Here is a tiny trained network, its code and every weight. The questions are about switching its units off for an input and a target symbol, where a switched-off unit gives its printed mean instead of its output.

import numpy as np


def w(rows, s, z=0):
    codes = np.array(rows[::2]) - 128.0
    scale = np.full(codes.shape[1], s)
    scale[-1] = z or s
    return codes * scale


def norm(h):
    return h / np.sqrt((h * h).mean(-1, keepdims=True) + 1e-5)


def f(y):
    return y / 2 * (1 + np.tanh(0.7978845608 * (y + 0.044715 * y**3)))


def softmax(a):
    e = np.exp(a - a.max(-1, keepdims=True))
    return e / e.sum(-1, keepdims=True)


def log_softmax(a):
    a = a - a.max(-1, keepdims=True)
    return a - np.log(np.exp(a).sum(-1, keepdims=True))


def net(x, mask):
    ids = ['ΔΛΩαβγεζημξπτφ'.index(c) for c in x.split()]
    T = len(ids)
    res = E[ids] + P[:T]
    u = 0
    for l in range(2):
        r = norm(res)
        for j in range(2):
            rows = slice(2 * j, 2 * j + 2)
            q, k, v = (r @ M[l][rows].T for M in (Q, K, V))
            z = softmax(np.where(np.tri(T) > 0, q @ k.T / 2**0.5, -1e9)) @ v
            o = O[l][rows]
            res = res + np.where(mask[u + j], z, o[:, -1]) @ o[:, :-1]
        u += 2
        y = f(norm(res) @ A[l][:, :-1].T + A[l][:, -1])
        res = res + np.where(mask[u : u + 12], y, B[l][:, -1]) @ B[l][:, :-1]
        u += 12
    return log_softmax(norm(res)[-1] @ U[:, :-1].T + U[:, -1])


Q, K, V, O, A, B = {}, {}, {}, {}, {}, {}
E = w([
[97,195,12,44,23,173,161,250,147,200],'Δ',
[166,113,105,162,72,57,148,79,105,120],'Λ',
[152,83,82,158,101,67,67,103,82,109],'Ω',
[158,145,99,198,163,99,160,103,115,104],'α',
[129,98,79,134,169,95,109,136,55,101],'β',
[165,170,121,163,128,103,112,115,44,153],'γ',
[227,128,131,189,95,92,100,52,184,115],'ε',
[223,166,142,156,195,175,224,73,172,63],'ζ',
[193,182,148,102,186,124,91,141,73,148],'η',
[159,128,150,149,142,163,21,110,123,181],'μ',
[176,135,191,125,86,171,185,100,157,170],'ξ',
[142,139,175,58,118,153,125,113,105,204],'π',
[84,149,136,97,171,64,100,96,201,150],'τ',
[111,87,137,103,166,130,155,123,157,171],'φ',
],0.02)
P = w([
[140,136,86,96,109,98,148,254,123,137],'0',
[203,137,91,102,132,118,117,173,122,182],'1',
[178,158,104,113,144,165,119,137,124,187],'2',
[163,144,132,132,135,163,116,101,97,175],'3',
[162,152,170,157,140,128,118,106,95,182],'4',
[150,143,213,179,156,104,118,105,101,163],'5',
],0.015)
Q[0] = w([
[138,167,6,87,94,172,133,149,165,158],'L0H1',
[173,82,99,117,188,112,154,77,121,221],'L0H1',
[96,128,123,128,114,144,122,127,131,105],'L0H2',
[95,118,146,103,145,149,119,67,122,151],'L0H2',
],0.022)
K[0] = w([
[98,89,105,107,94,111,129,253,169,94],'L0H1',
[156,104,193,80,204,151,124,124,194,229],'L0H1',
[163,147,24,129,89,129,142,177,123,115],'L0H2',
[138,91,135,130,154,108,130,88,145,143],'L0H2',
],0.023)
V[0] = w([
[104,110,135,82,240,118,193,135,48,182],'L0H1',
[158,225,158,85,130,109,5,134,104,36],'L0H1',
[128,149,206,88,106,201,96,153,82,149],'L0H2',
[137,172,74,217,91,129,148,139,26,67],'L0H2',
],0.02)
O[0] = w([
[68,64,138,63,226,114,167,94,154,209,205],'L0H1',
[192,199,151,132,110,61,65,96,171,46,145],'L0H1',
[152,5,73,106,123,118,159,83,122,39,166],'L0H2',
[73,201,141,154,31,93,175,35,79,118,7],'L0H2',
],0.011,0.02)
A[0] = w([
[69,68,250,147,159,129,167,192,63,125,176],'L0N1',
[228,83,198,131,102,157,60,75,86,184,255],'L0N2',
[214,75,138,132,161,125,135,57,87,124,229],'L0N3',
[130,179,133,48,94,99,109,137,182,136,190],'L0N4',
[162,121,65,60,83,178,101,100,119,165,85],'L0N5',
[92,136,177,195,141,77,116,107,109,208,108],'L0N6',
[106,185,177,155,140,201,190,119,173,101,69],'L0N7',
[210,103,194,204,144,128,155,128,69,69,20],'L0N8',
[174,118,202,135,150,205,172,84,64,110,126],'L0N9',
[131,180,118,96,173,113,92,70,214,26,1],'L0N10',
[140,131,215,142,170,120,139,63,104,132,243],'L0N11',
[144,100,144,149,98,124,51,106,72,104,53],'L0N12',
],0.015,0.0026)
B[0] = w([
[178,150,95,187,169,200,67,58,94,142,177],'L0N1',
[51,149,50,168,173,184,198,109,114,191,218],'L0N2',
[217,76,95,121,181,133,182,169,110,150,248],'L0N3',
[125,92,133,156,187,124,129,97,98,115,168],'L0N4',
[162,159,186,148,128,108,91,53,168,106,159],'L0N5',
[107,79,63,201,162,127,49,142,65,130,147],'L0N6',
[175,200,137,185,171,46,186,146,160,148,127],'L0N7',
[64,137,108,154,152,234,67,110,153,33,156],'L0N8',
[115,66,42,209,156,88,196,114,188,107,147],'L0N9',
[111,188,87,11,172,112,124,129,13,139,202],'L0N10',
[107,136,85,103,119,64,150,11,64,246,166],'L0N11',
[109,142,80,190,165,50,146,101,141,112,146],'L0N12',
],0.014)
Q[1] = w([
[184,163,135,173,34,165,92,76,167,118],'L1H1',
[74,73,201,235,187,67,137,1,28,81],'L1H1',
[149,119,121,47,6,174,77,99,170,170],'L1H2',
[167,96,130,204,213,112,116,99,163,110],'L1H2',
],0.016)
K[1] = w([
[182,173,150,174,55,128,158,160,63,126],'L1H1',
[123,132,141,123,218,139,171,5,143,91],'L1H1',
[144,128,207,176,142,92,139,174,22,96],'L1H2',
[126,140,127,91,94,160,102,73,180,126],'L1H2',
],0.022)
V[1] = w([
[201,165,138,176,138,162,220,131,83,109],'L1H1',
[154,84,92,149,105,157,47,104,84,128],'L1H1',
[254,137,138,86,34,159,75,72,155,177],'L1H2',
[90,156,40,49,34,126,184,231,117,158],'L1H2',
],0.031)
O[1] = w([
[124,80,83,96,74,125,70,209,173,165,75],'L1H1',
[92,108,120,93,78,148,149,84,43,85,221],'L1H1',
[152,86,90,223,95,136,144,5,80,176,109],'L1H2',
[180,25,145,121,177,119,216,214,20,214,2],'L1H2',
],0.016,0.0087)
A[1] = w([
[146,109,133,77,12,95,189,76,131,132,121],'L1N1',
[138,78,144,88,168,157,187,163,76,130,129],'L1N2',
[132,229,119,103,142,167,114,70,185,105,175],'L1N3',
[210,126,134,180,49,162,93,99,199,98,81],'L1N4',
[175,166,98,156,114,69,132,76,153,79,132],'L1N5',
[109,126,197,191,95,59,126,112,39,122,191],'L1N6',
[85,223,127,175,60,171,145,124,142,138,3],'L1N7',
[224,196,222,214,225,156,129,106,153,59,93],'L1N8',
[160,138,179,5,101,75,149,125,162,155,91],'L1N9',
[159,43,129,95,177,14,141,92,179,110,96],'L1N10',
[82,39,114,194,87,191,124,211,143,77,147],'L1N11',
[150,58,92,124,96,199,141,114,201,82,67],'L1N12',
],0.019,0.0033)
B[1] = w([
[105,110,137,164,203,23,135,159,212,133,144],'L1N1',
[50,117,113,96,163,180,32,103,191,157,190],'L1N2',
[202,79,161,165,90,120,151,168,74,95,254],'L1N3',
[125,163,80,102,181,251,138,108,36,105,151],'L1N4',
[93,86,74,85,214,184,59,180,136,148,161],'L1N5',
[202,43,137,119,156,151,217,123,170,91,154],'L1N6',
[49,147,219,156,55,166,79,118,147,164,147],'L1N7',
[204,189,251,221,222,74,111,93,151,114,251],'L1N8',
[173,145,86,167,100,77,93,38,53,182,157],'L1N9',
[170,175,231,130,28,155,84,127,130,148,203],'L1N10',
[191,204,101,237,210,156,237,95,126,164,162],'L1N11',
[111,152,165,79,52,68,228,179,145,98,195],'L1N12',
],0.021,0.018)
U = w([
[133,85,125,143,83,72,118,109,102,96,157],'Δ',
[165,53,161,110,127,119,158,253,36,167,23],'Λ',
[84,19,149,189,91,115,89,152,152,67,142],'Ω',
[39,150,162,168,98,70,136,152,103,163,255],'α',
[40,122,175,111,132,102,154,75,54,63,137],'β',
[74,58,88,139,153,9,129,79,190,88,175],'γ',
[96,211,93,178,88,207,53,75,158,87,93],'ε',
[157,111,33,191,111,91,48,168,219,166,105],'ζ',
[169,180,95,72,119,75,94,76,81,178,116],'η',
[184,86,35,87,152,127,70,135,134,13,116],'μ',
[128,189,71,130,132,143,228,109,164,115,154],'ξ',
[179,76,170,71,42,151,121,94,180,103,160],'π',
[191,163,188,160,196,102,113,121,153,73,133],'τ',
[54,129,144,66,219,182,116,137,174,134,75],'φ',
],0.0082,0.0025)

Each question gives the input, a string of symbols that net reads in full, and the target symbol t.
The units are the heads (2 rows each of Q, K, V and O) and the neurons (one row each of A and B). Each row of codes is followed by its name. A weight is (code - 128) times the scale printed after its matrix; where a second scale follows, it is the last column's (O, A, B and U).
mask holds one flag per unit, layer by layer, with each layer's heads first. A switched-off unit (its flag False) gives its mean, the last column of its rows in O or B, instead of its output. The means were averaged over made-up inputs and are rounded, as every weight is.
A unit's drop is (log p(t) with every unit on - log p(t) with that unit switched off) / (log p(t) with every unit on - log p(t) with every unit switched off).
The circuit of an input: a set's keep is (log p(t) with only the set's units on - log p(t) with every unit switched off) / (log p(t) with every unit on - log p(t) with every unit switched off). Starting from the 12 units with the biggest drops (on a tie, the unit counted first), units are removed one at a time, each time the one whose removal leaves the highest keep (on an exact tie, the one counted first), for as long as the keep stays at least 0.8.
circuit, biggest first: the units of the circuit, biggest drop first
k most important neurons of layer l: the k neurons of layer l with the biggest drops, biggest first
heads that matter: for each layer, one digit per head in row order, 1 if its drop is at least 0.15 and else 0, layers parted by /
input φ Δ ξ η, target φ: heads that matter => 10 / 01
input Δ γ α μ ξ μ, target Λ: circuit, biggest first => [L1H2]
input π φ ε, target φ: circuit, biggest first => [L0H1; L1N2]
input τ Λ μ Λ Ω, target μ: heads that matter => 11 / 00
input Λ α β α η ε, target η: heads that matter => 10 / 00
input η β π ξ, target π: circuit, biggest first => [L1N10; L0H2; L1N8]
input γ ε ξ ε, target ξ: 2 most important neurons of layer 1 => [L1N11; L1N12]
input μ Ω α, target μ: heads that matter => 10 / 00
input Δ Λ τ η, target Λ: 2 most important neurons of layer 0 => [L0N5; L0N3]
input π π ξ, target π: circuit, biggest first => [L0H2; L1N10; L1N8]
input ε ξ α β ξ, target ξ: heads that matter => 00 / 00
input γ τ η π μ η, target π: 2 most important neurons of layer 0 => [L0N10; L0N3]
input ε ξ Δ, target ξ: heads that matter => 11 / 10
input Δ Ω Λ τ ε α, target Λ: heads that matter => 10 / 01
input ξ α α, target ξ: heads that matter => 10 / 00
input τ π β γ, target π: most important neuron of layer 0 => [L0N10]
input η μ β α μ ζ, target μ: 2 most important neurons of layer 0 => [L0N8; L0N10]
input Ω τ μ Ω η ξ, target ξ: heads that matter => 00 / 10
input τ π τ Δ μ, target ε: heads that matter => 00 / 01
input τ τ Δ η, target ε: heads that matter => 01 / 01
input μ ζ ε η γ, target η: most important neuron of layer 0 => [L0N10]
input Ω η τ η η ζ, target η: heads that matter => 11 / 00
input μ ε ε φ ζ μ, target φ: heads that matter => 10 / 00
input Δ τ ζ μ η ζ, target Λ: heads that matter => 10 / 01
input π τ ε μ μ, target μ: 4 most important neurons of layer 0 => [L0N12; L0N2; L0N10; L0N8]
input Δ ε τ π τ, target Λ: heads that matter => 11 / 01
input ζ φ η Ω ζ μ, target μ: most important neuron of layer 1 => [L1N8]
input τ φ ζ Δ μ γ, target ε: 2 most important neurons of layer 0 => [L0N5; L0N4]
input Δ ξ μ ξ Ω, target Λ: 3 most important neurons of layer 0 => [L0N3; L0N5; L0N1]
